Each row has a name. Each question is about the rows just above it.

D: [117  93 118 134 140 133]
C: [140  63 127 140 100 116]
Z: [140 163 122 121 122 133]
Y: [175 209 138 140 100 115]
J: [109  40 121 126 124 128]
L: [117  93 118 133 140 137]
H: [168 164 137 121 121 114]
R: [109  40 120 139 130 126]
The row with [117  93 118 134 140 133] is
D
The rest of the row after [134 140]:
[133]
Go on from [121 122] to the end of its row.
[133]
The rest of the row after [ 40 120]:
[139 130 126]
After [109  40 121], its row goes on with
[126 124 128]

Vami: [121 104 151 120 117]
reb: [130  98 162 127 121]
Vit: [131  52 168 116  96]
Rero: [113  30 220  57  86]
mam: [118 134 133 128 121]
Zup: [134 108 168 115 133]
sim: [131  53 134 160  56]
Rilok: [126 164 164  55 115]
Shared by sim and Zup:
[134]
After [168 116], its row goes on with
[96]
The rest of the row after [134 133]:
[128 121]
Repeated in Rilok:
[164]
After [131  52], its row goes on with
[168 116  96]
Go on from [164 164  55] to the end of its row.
[115]

zege: [121 174 116 146  93 201 132 132  95 180 124 155  66 120 130  57 112 157
  99 161 107 182 176 154 128  88  76 157 144 174 103 147  97 131  92 175
 150 154 134 108 150 142  98 155 142 126  79 104 131 179 107 122 111 110
 131 126 136 172  84 132 119]
ved: [ 95 164 131 128 101 200 132 122 110 175 111 138  74 108 114  64 109 159
 100 155  91 182 170 130 116 105  75 157 143 185 113 128  98 150 101 171
 163 165 132 103 166 157  99 146 137 122  91 102 130 177 107 107 101 105
 128 137 147 171  76 119 102]
rito: [ 86 173 140 126  90 186 142 125 131 182 111 132  89 134 105  66 116 144
  99 154  91 182 174 124 126 107  74 164 126 182 122 119 104 153 103 168
 179 176 126 120 161 172  99 149 133 103 113  92 126 184 104 126 122  95
 146 132 165 181  91 112  87]
gofi: [ 97 161 113 139  85 188 129 130 100 200 111 152  65 119 128  61 113 169
  85 162 107 180 185 138 123  81  76 148 140 172 117 130 106 149  97 191
 151 169 138 107 174 155 101 160 140 115 113 100 123 194 114 114  98  99
 123 108 167 181  95 126 104]
Sos: [ 94 162 129 121  76 195 150 129 118 164 116 112  81 109 106  63  63 152
  94 152  86 175 182 121 122 106  71 169 126 177 100 104  95 157 109 157
 172 167 123 112 168 163  90 163 131 116 106 103 127 188 119 118 114 107
 139 138 143 181  86 116 106]
rano: [104 165 100 155  84 195 132 134 102 192 121 163  67 122 137  62 118 152
  87 161 111 174 174 158 130  63  80 157 129 154 100 146 107 139  90 189
 150 161 147 111 162 119  99 164 145 122 103 179 121 187 113 129 121  99
 135 112 152 181 102 135 115]
Mezig: [124 165 119 156  89 201 149 131 106 180 130 158  71 133 131  59 114 147
 101 170 111 177 160 163 133  77  82 169 146 168 103 153 102 116  99 172
 146 144 135 111 161 134 101 149 134 130  82 101 130 162  99 131 125 101
 135 131 137 183  97 122 124]
nivam: [115 149 135 123  74 187 148 120 118 166 115 131  57 117 113  50 118 170
 103 164  99 179 169 132 125 104  72 167 151 188 111 105  94 153 113 165
 152 169 108  91 167 149  94 170 135 117  99 118 130 188 106 119 104  97
 121 125 144 181  91 104 109]
rig: [114 168 102 152  55 182 151 140  99 184 124 135  66 132 143  51 111 152
  88 165 118 174 186 148 138  68  75 154 125 143  84 120 108 148  93 176
 156 155 135 119 156 148  94 170 135 114 113 103 125 195 116 147 127 100
 138 123 151 192 121 128 125]
bagaz: [101 149  98 153  66 199 154 133 108 170 123 135  68 109 137  60 114 144
  88 162 104 164 164 153 128  88  77 168 124 140  76 127 105 146 101 171
 154 150 142 119 173 131  93 169 135 132 104 103 123 180 117 132 130  98
 137 133 137 189 109 127 129]
beni: [105 163 113 147  87 198 137 134  88 192 118 146  66 114 135  59 103 166
  88 165 109 180 181 143 120  79  78 149 146 167 104 138 105 135  97 182
 148 149 143 119 177 142 101 151 134 128  97 100 128 176 112 113  98 107
 121 126 151 180  93 129 120]
piba: [122 173 129 131  73 180 145 136  99 194 122 136  68 137 119  52 110 170
  91 166 109 185 200 132 133  99  70 157 145 187 120 119  98 136 103 174
 152 163 119 111 164 168  96 162 130 108 107 105 128 193 114 124 100 107
 127 112 159 185  96 118 108]
Whose row is [124 165 119 156  89 201 149 131 106 180 130 158  71 133 131  59 114 147
 101 170 111 177 160 163 133  77  82 169 146 168 103 153 102 116  99 172
 146 144 135 111 161 134 101 149 134 130  82 101 130 162  99 131 125 101
 135 131 137 183  97 122 124]?
Mezig
Whose row is [ 94 162 129 121  76 195 150 129 118 164 116 112  81 109 106  63  63 152
  94 152  86 175 182 121 122 106  71 169 126 177 100 104  95 157 109 157
 172 167 123 112 168 163  90 163 131 116 106 103 127 188 119 118 114 107
 139 138 143 181  86 116 106]?
Sos
The rest of the row after [114 147]:
[101 170 111 177 160 163 133  77  82 169 146 168 103 153 102 116  99 172
 146 144 135 111 161 134 101 149 134 130  82 101 130 162  99 131 125 101
 135 131 137 183  97 122 124]
The rest of the row after [128  88  76]:
[157 144 174 103 147  97 131  92 175 150 154 134 108 150 142  98 155 142
 126  79 104 131 179 107 122 111 110 131 126 136 172  84 132 119]
The rest of the row after [148  94 170 135]:
[114 113 103 125 195 116 147 127 100 138 123 151 192 121 128 125]

G: [125 115 122 144 126 127 138 115 118 118  97 112 116 136 127 195 125 135
 145 143 117 117 120 132 144 135 132 126 137 121 172 136 128 123 106 125
 124 105 132 136 138 103 148 115 107 131 120 120 140]
P: [128 101 130 125 134 107 130 128  99 127 157 137 152 115 139 132 123 123
  99 217 110 140 130 154 105 125 132 116 126 132 101 131 123 118  77 118
 130 117 141 131 116 137 122 138  99 131 117 154 129]
B: [141 149 112 126 120 120 146 115 110 110 115 142 122 113 119 151 127 133
 158 115  90 135 124 188 121 128 145 117  71 128 117 132 132 123  81 127
 124 132 121 174 149 119 105 138  92 125 120 119 137]
Which row holds [141 149 112 126 120 120 146 115 110 110 115 142 122 113 119 151 127 133
 158 115  90 135 124 188 121 128 145 117  71 128 117 132 132 123  81 127
 124 132 121 174 149 119 105 138  92 125 120 119 137]?
B
Where do [128 101 130 125 134 107 130 128  99 127 157 137 152 115 139 132 123 123
  99 217 110 140 130 154 105 125 132 116 126 132 101 131 123 118  77 118
 130 117 141 131 116 137 122 138  99 131 117 154 129] appear?
P

gepa: [121  77 151 125 119]
lun: [134 137 134 146 134]
gimak: [121 150 151 125 119]
Nat: [153  79  94 133 126]
ton: [117 137 148 153 112]
Res: [ 96 173 165 141 115]
sig: [ 80 175 169 131 126]
The rest of the row after [134 137 134]:
[146 134]
Which value appears more than once in lun?
[134]

zeder: [131  59 210 168]
Tiges: [131 137 136  93]
nemag: [146  59 210 167]
Der: [132 153 105 117]
num: [130 156 156 128]
The value that num holds more than once:
[156]
Shared by Tiges and zeder:
[131]
The rest of the row after [131 137]:
[136  93]
Whose row is [146  59 210 167]?
nemag

Sav: [125 115 145 134 133 157 108 147 117  92  97 116 107 163  93 119 129  96
 119 154 153 125 136 138 128 140 124]
dip: [ 90 129 127  97 115 133 106 136 145 104 164  42 134 110 105 129 134 150
 117 139 167 149 141 153 196  68  73]
nedez: [108  88 114 152  88 127 212 143 109 174 222 151 177  88 220 121 137 234
 175  45  46  88  46  74 134  99 121]
Zeg: [151 152 187 144 133 131 132  69 104 129 142 179  81 207  46 120 125 150
  72 126 206  84 161 132 120 161  58]
rom: [ 77 165 135  78 160 151 150 122 122 194 129  86 118 178  94  85  48  80
  43  44 186 151  81 105 160  71 203]
fep: [236 145 153 137 124 114 188 137 106  85 180  36 117  57 120 141 145 152
 155 184 143 136 121 165 164 117 137]
vabip: [105 109 191  92 125 163  99 198 100 172 188  82 138  84 185 139 175 115
 102 143 209 144 150 101 112 121 120]
mego: [136 115 128 107 126 116 126 136 116 102 123 127 124  97 140  94 142 105
 114 131 159  93 121 150 159 102 141]
fogi: [145 103 147 112  95 130 132 108  80  64 117 166 101  83 162  86 179  95
 116  80 101  87 129 103 109  69 138]
nodab: [140 134 162 127 173 148 149 133  93 131  95 150 156 137 131 167 117 146
 157 132 101  99 144 123 101 118 163]
befa: [ 89 118 112 136 130 143 106 128 132 141 107 158 139 144 132 121 129 119
 129 119 125 121 134 121 117 131 111]
Whose row is [151 152 187 144 133 131 132  69 104 129 142 179  81 207  46 120 125 150
  72 126 206  84 161 132 120 161  58]?
Zeg
The rest of the row after [130 132]:
[108  80  64 117 166 101  83 162  86 179  95 116  80 101  87 129 103 109
  69 138]
Whose row is [ 90 129 127  97 115 133 106 136 145 104 164  42 134 110 105 129 134 150
 117 139 167 149 141 153 196  68  73]?
dip
Go on from [117  57] to the end of its row.
[120 141 145 152 155 184 143 136 121 165 164 117 137]
Whose row is [125 115 145 134 133 157 108 147 117  92  97 116 107 163  93 119 129  96
 119 154 153 125 136 138 128 140 124]?
Sav
Go on from [ 84 161 132] to the end of its row.
[120 161  58]

Rerev: [131 212 128  57]
Lik: [104  63 129 127]
dena: [220 212 213  21]
koz: [129 128 126 128]
The one value in dena and Rerev:
[212]
Which value appears more than once in koz?
[128]
Which value is in both koz and Rerev?
[128]
Shared by koz and Lik:
[129]

besil: [120  90  96  95  64 186 153  48 154 173  66 122 174 163 175 135 128 193
 173 151  91  86  45 108 195 125 198 111 103 114 171 155 139 167 145 130
 136 149 166 161 142 109 180 163 186]
loso: [110  84  87 108  71 182 150  99 147 198 145 111 182 160 169 145 143 193
 187 151  84  49  45 105 197 112 199 145 111 130  84 149 137 159 162 123
 132 147 180 152 159 145 190 188 183]
sibo: [106 211 138 202 209  26  86  89  41  48 184  67 173 163  27 123 155  43
  96 107 119 110 217 108  28  79  36 181 156 190  34  73 116  42 141  70
 108  97 126  40 149 189  96 125  23]
The rest of the row after [174 163]:
[175 135 128 193 173 151  91  86  45 108 195 125 198 111 103 114 171 155
 139 167 145 130 136 149 166 161 142 109 180 163 186]
[106 211 138 202 209  26  86  89  41  48 184  67 173 163  27 123 155  43
  96 107 119 110 217 108  28  79  36 181 156 190  34  73 116  42 141  70
 108  97 126  40 149 189  96 125  23] is in which row?
sibo
Whose row is [120  90  96  95  64 186 153  48 154 173  66 122 174 163 175 135 128 193
 173 151  91  86  45 108 195 125 198 111 103 114 171 155 139 167 145 130
 136 149 166 161 142 109 180 163 186]?
besil

susid: [ 65 176 153  91 173 173 221  82 173  53  65  91  89  42 141  60 167 227
  67 112 141 121 172  93 105  53 121 106  25 102  45 146  76  77 142 144]
ramum: [ 65 176 153  91  53 173 221  82 173  34  65  91  89  42 141  60 167 227
  67 112 141 121 172  93 105  53 121 106  25 102  65 155  94  72 142  89]
tiruz: [ 65 176 153  91  53 173 221  82 173  34  65  91  89  42 141  60 167 227
  67 112 141 121 172  93 227  53  52 106  25 227  45 146  76 172 142 143]
[ 65 176 153  91  53 173 221  82 173  34  65  91  89  42 141  60 167 227
  67 112 141 121 172  93 227  53  52 106  25 227  45 146  76 172 142 143] is in which row?
tiruz
The row with [ 65 176 153  91 173 173 221  82 173  53  65  91  89  42 141  60 167 227
  67 112 141 121 172  93 105  53 121 106  25 102  45 146  76  77 142 144] is
susid
Where do [ 65 176 153  91  53 173 221  82 173  34  65  91  89  42 141  60 167 227
  67 112 141 121 172  93 105  53 121 106  25 102  65 155  94  72 142  89] appear?
ramum

Ver: [186 118 137 147 178]
zera: [164 164 171 151 150]
bafu: [118  96 108 123 128]
Tul: [129  96 117  72  72]
nitid: [199 199 143 199 160]
pobuf: [166 112 153 128 188]
Vod: [156 168 172 185 111]
tinuz: [130  94 153  28 182]
Fesov: [126 186 125 190  84]
Shared by bafu and pobuf:
[128]
Repeated in nitid:
[199]
The rest of the row after [164 171]:
[151 150]
Shared by bafu and Tul:
[96]
Which value appears more than once in Tul?
[72]
Repeated in zera:
[164]
The row with [199 199 143 199 160] is
nitid

Kisen: [112 164 127  94 145 146 157 196 142 111 151  41 149  94 142 115 124 195
 133 104 101 132 140 117 100 206  98  95 158 167 182  88 133  67 171  52
 133 161 134 134 138 120 136]
dalo: [121 159 118  84 125 169 148 195 126 128 142  51 147  63 135 132 161 193
 144 108 116 176 135 160 101 212  94  93 174 131 165  83 132  70 197  37
 152 137 115 143 112 114 130]
rotu: [112 164 127  94 145 146 157 196 142 111 151  41 149  94 142 115 124 168
 133 104 101 132 140 117 100 206 115  85 175 168 151 114 146  83 204  57
 127 137 168 157 135 131 117]
pem: [112 164 127  94 145  94 157 196 142 111 151  41  94  94 142 115 124 195
 133 104 101 132 140 117 100 206 115  85 175 152 151 114  94  83 204  57
 136 135 122 147 139 126 130]
susif: [112 164 127  94 145  96 157 196 142 111 151  41 149  94 142 115 124 183
 133 104 101 132 140 117 100 206 115  85 175 152 151 114 146  83 204  57
 127 137 168 144 135 131 117]
gufam: [107 163 129  92 109 177 147 200 123 123 132  56 148  69 131 123 169 184
 133 113 127 173 140 158  98 212  99  97 172 133 165  74 132  75 196  31
 147 138 114 138 114 105 140]
Lami: [123 155 118  95 154 166 167 196 141 129 175  44 129  56  95 131 130 175
 155 103 107 157 166 175  98 179 107 100 177 130 152 114 130  64 192  92
 130 118 142 146 128 110 129]
zuz: [130 170 152  92 132 160 155 198 119 127 146  56 154  54 142 116 127 211
 145 114 111 158 125 147 106 200 106 107 172 147 168  99 144  59 176  41
 133 151 133 160 136 118 127]
zaden: [127 146 138  73 138 135 151 187 131 109 145  59 147 145 146 112 137 193
 139  93 110 165 126 152 102 166 107  91 177 147 165  91 144  71 175  80
 148 139 148 136 147 102 126]
givul: [113 139 131 103 147 140 137 192 132 103 166  35 157  38 146  99 141 193
 138 100 120 150 126 136  95 178 108  87 171 145 167 110 137  74 169  63
 149 143 135 134 140 120 121]
ber: [115 154 138  87 128 159 146 200 124 126 148  44 165  59 149 103 141 194
 145 107 125 159 131 142 106 204  91  98  95 159 168  90 132  76 195  58
 144 146 132 138 129 114 130]
Which row holds [112 164 127  94 145  96 157 196 142 111 151  41 149  94 142 115 124 183
 133 104 101 132 140 117 100 206 115  85 175 152 151 114 146  83 204  57
 127 137 168 144 135 131 117]?
susif
Whose row is [113 139 131 103 147 140 137 192 132 103 166  35 157  38 146  99 141 193
 138 100 120 150 126 136  95 178 108  87 171 145 167 110 137  74 169  63
 149 143 135 134 140 120 121]?
givul
The row with [112 164 127  94 145  94 157 196 142 111 151  41  94  94 142 115 124 195
 133 104 101 132 140 117 100 206 115  85 175 152 151 114  94  83 204  57
 136 135 122 147 139 126 130] is
pem
Whose row is [112 164 127  94 145 146 157 196 142 111 151  41 149  94 142 115 124 195
 133 104 101 132 140 117 100 206  98  95 158 167 182  88 133  67 171  52
 133 161 134 134 138 120 136]?
Kisen
Whose row is [130 170 152  92 132 160 155 198 119 127 146  56 154  54 142 116 127 211
 145 114 111 158 125 147 106 200 106 107 172 147 168  99 144  59 176  41
 133 151 133 160 136 118 127]?
zuz
Whose row is [123 155 118  95 154 166 167 196 141 129 175  44 129  56  95 131 130 175
 155 103 107 157 166 175  98 179 107 100 177 130 152 114 130  64 192  92
 130 118 142 146 128 110 129]?
Lami
After [183 133], its row goes on with
[104 101 132 140 117 100 206 115  85 175 152 151 114 146  83 204  57 127
 137 168 144 135 131 117]

nudaz: [141  82 127 141 107 173 182 149]
Pezos: [104 218 104 149 111  76 126 117]
kib: [133  82 127  83 107 111  83 131]
Repeated in kib:
[83]
After [ 83 107], its row goes on with
[111  83 131]
Shared by Pezos and kib:
[111]
Which value appears more than once in nudaz?
[141]
The one value in Pezos and nudaz:
[149]
Repeated in Pezos:
[104]

Pesov: [86 86 86 86]
merus: [ 79  74  64 150]
mubom: [ 87  86  54 186]
Repeated in Pesov:
[86]
Whose row is [ 79  74  64 150]?
merus
After [86 54], its row goes on with
[186]

